Below are the code and all the weights of a small trained network. Each question names an input and a class and asks about switching units off, where a switched-off unit gives its printed mean instead of its output.

import numpy as np


def w(rows, s, z=0):
    codes = np.array(rows[::2]) - 128.0
    scale = np.full(codes.shape[1], s)
    scale[-1] = z or s
    return codes * scale


def f(y):
    return np.maximum(y, 0)


def log_softmax(a):
    a = a - a.max(-1, keepdims=True)
    return a - np.log(np.exp(a).sum(-1, keepdims=True))


def net(x, mask):
    res = np.array(x, float).reshape(1, 5) / 4 @ E
    y = f(res @ A[0][:, :-1].T + A[0][:, -1])
    res = res + np.where(mask, y, B[0][:, -1]) @ B[0][:, :-1]
    return log_softmax(res[-1] @ U[:, :-1].T + U[:, -1])


A, B = {}, {}
E = w([
[101,239,96],'x0',
[1,96,94],'x1',
[96,141,228],'x2',
[128,129,128],'x3',
[126,127,128],'x4',
],0.0092)
A[0] = w([
[138,81,123,198],'n1',
[97,166,253,80],'n2',
[118,207,98,67],'n3',
[91,125,147,130],'n4',
[83,125,112,77],'n5',
[98,220,95,93],'n6',
[120,86,127,98],'n7',
[100,249,143,79],'n8',
[39,153,135,127],'n9',
[83,110,146,135],'n10',
[162,111,51,96],'n11',
[158,92,159,127],'n12',
[166,145,180,118],'n13',
[140,66,146,51],'n14',
[169,160,168,94],'n15',
[94,136,212,119],'n16',
[90,94,113,50],'n17',
[182,172,214,120],'n18',
[133,101,134,240],'n19',
[160,147,150,95],'n20',
[60,115,140,86],'n21',
[188,132,98,122],'n22',
[185,145,140,92],'n23',
[83,116,120,76],'n24',
[123,70,188,90],'n25',
[90,223,164,110],'n26',
[144,159,34,115],'n27',
[94,181,141,139],'n28',
[127,119,141,244],'n29',
[160,93,33,96],'n30',
[159,155,164,102],'n31',
[57,98,121,78],'n32',
[99,59,134,131],'n33',
[139,111,79,80],'n34',
[120,140,135,255],'n35',
[170,155,188,160],'n36',
[193,145,107,89],'n37',
[112,85,127,120],'n38',
[138,55,148,53],'n39',
[163,143,135,66],'n40',
[107,134,179,73],'n41',
],0.014,0.0071)
B[0] = w([
[175,167,118,228],'n1',
[71,193,228,254],'n2',
[189,58,141,191],'n3',
[84,104,64,183],'n4',
[110,104,120,170],'n5',
[222,88,155,221],'n6',
[180,138,142,167],'n7',
[198,96,143,236],'n8',
[109,109,81,246],'n9',
[95,110,91,202],'n10',
[39,147,210,201],'n11',
[194,157,115,193],'n12',
[104,102,96,197],'n13',
[201,97,145,175],'n14',
[85,64,98,186],'n15',
[96,166,166,230],'n16',
[136,87,113,166],'n17',
[85,103,89,243],'n18',
[139,194,91,245],'n19',
[93,66,117,163],'n20',
[97,77,107,205],'n21',
[51,111,70,198],'n22',
[85,77,138,184],'n23',
[90,71,118,171],'n24',
[207,130,131,212],'n25',
[208,126,138,232],'n26',
[133,167,163,220],'n27',
[202,136,116,203],'n28',
[127,197,87,247],'n29',
[44,165,255,222],'n30',
[77,101,115,176],'n31',
[83,49,121,214],'n32',
[196,169,107,227],'n33',
[111,139,173,161],'n34',
[140,186,73,255],'n35',
[68,113,48,230],'n36',
[86,103,110,190],'n37',
[187,150,110,183],'n38',
[209,85,148,189],'n39',
[90,59,107,149],'n40',
[87,151,171,167],'n41',
],0.0072,0.0071)
U = w([
[102,188,85,253],'0',
[61,88,83,58],'1',
[67,182,249,122],'2',
[185,124,143,17],'3',
],0.013,0.0075)

Each question gives the input, the list of numbers given to net, and the class t.
The units are the neurons (one row each of A and B). Each row of codes is followed by its name. A weight is (code - 128) times the scale printed after its matrix; where a second scale follows, it is the last column's (A, B and U).
mask holds one flag per neuron, in row order. A switched-off neuron (its flag False) gives its mean, the last column of its row in B, instead of its output. The means were averaged over made-up inputs and are rounded, as every weight is.
A unit's drop is (log p(t) with every unit on - log p(t) with that unit switched off) / (log p(t) with every unit on - log p(t) with every unit switched off).
The circuit of an input: a set's keep is (log p(t) with only the set's units on - log p(t) with every unit switched off) / (log p(t) with every unit on - log p(t) with every unit switched off). Starting from the 12 units with the biggest drops (on a tie, the unit counted first), units are removed one at a time, each time the one whose removal leaves the highest keep (on an exact tie, the one counted first), for as long as the keep stays at least 0.8.
circuit, biggest first: the units of the circuit, biggest drop first
unit that matters most: the unit with the biggest drop
top k neurons: the k neurons with the biggest drops, biggest first
drop of u: that unit's drop, to one decimal
input [-2,4,-7,2,4], class 2: circuit, biggest first	(n30 n11)
input [-2,-5,5,1,-1], class 1: top 3 neurons	(n36 n18 n15)
input [6,-2,4,0,-5], class 3: circuit, biggest first	(n8 n26)
input [0,-7,7,-7,4], class 1: unit that matters most	n36
input [-8,1,6,-3,7], class 3: circuit, biggest first	(n25 n39)
input [-6,-6,7,7,-8], class 0: top 2 neurons	(n36 n30)
input [-3,1,-5,3,4], class 2: circuit, biggest first	(n30 n11 n36)
input [0,5,-6,5,2], class 2: circuit, biggest first	(n30 n11 n36)
input [5,-7,-8,-7,5], class 2: circuit, biggest first	(n30 n11)
input [-8,-2,6,0,2], class 3: top 2 neurons	(n25 n39)
input [6,-1,-6,-7,2], class 2: top 3 neurons	(n30 n11 n27)
input [5,-6,-6,-4,-4], class 1: top 2 neurons	(n22 n2)
input [0,0,-3,-7,0], class 2: top 2 neurons	(n36 n9)
input [8,5,0,6,-2], class 3: top neuron	(n6)
input [8,-4,1,0,7], class 3: drop of n8	0.1
input [-5,-3,4,-5,-7], class 0: drop of n8	0.2
input [-5,-2,-7,-4,-4], class 2: drop of n30	0.4
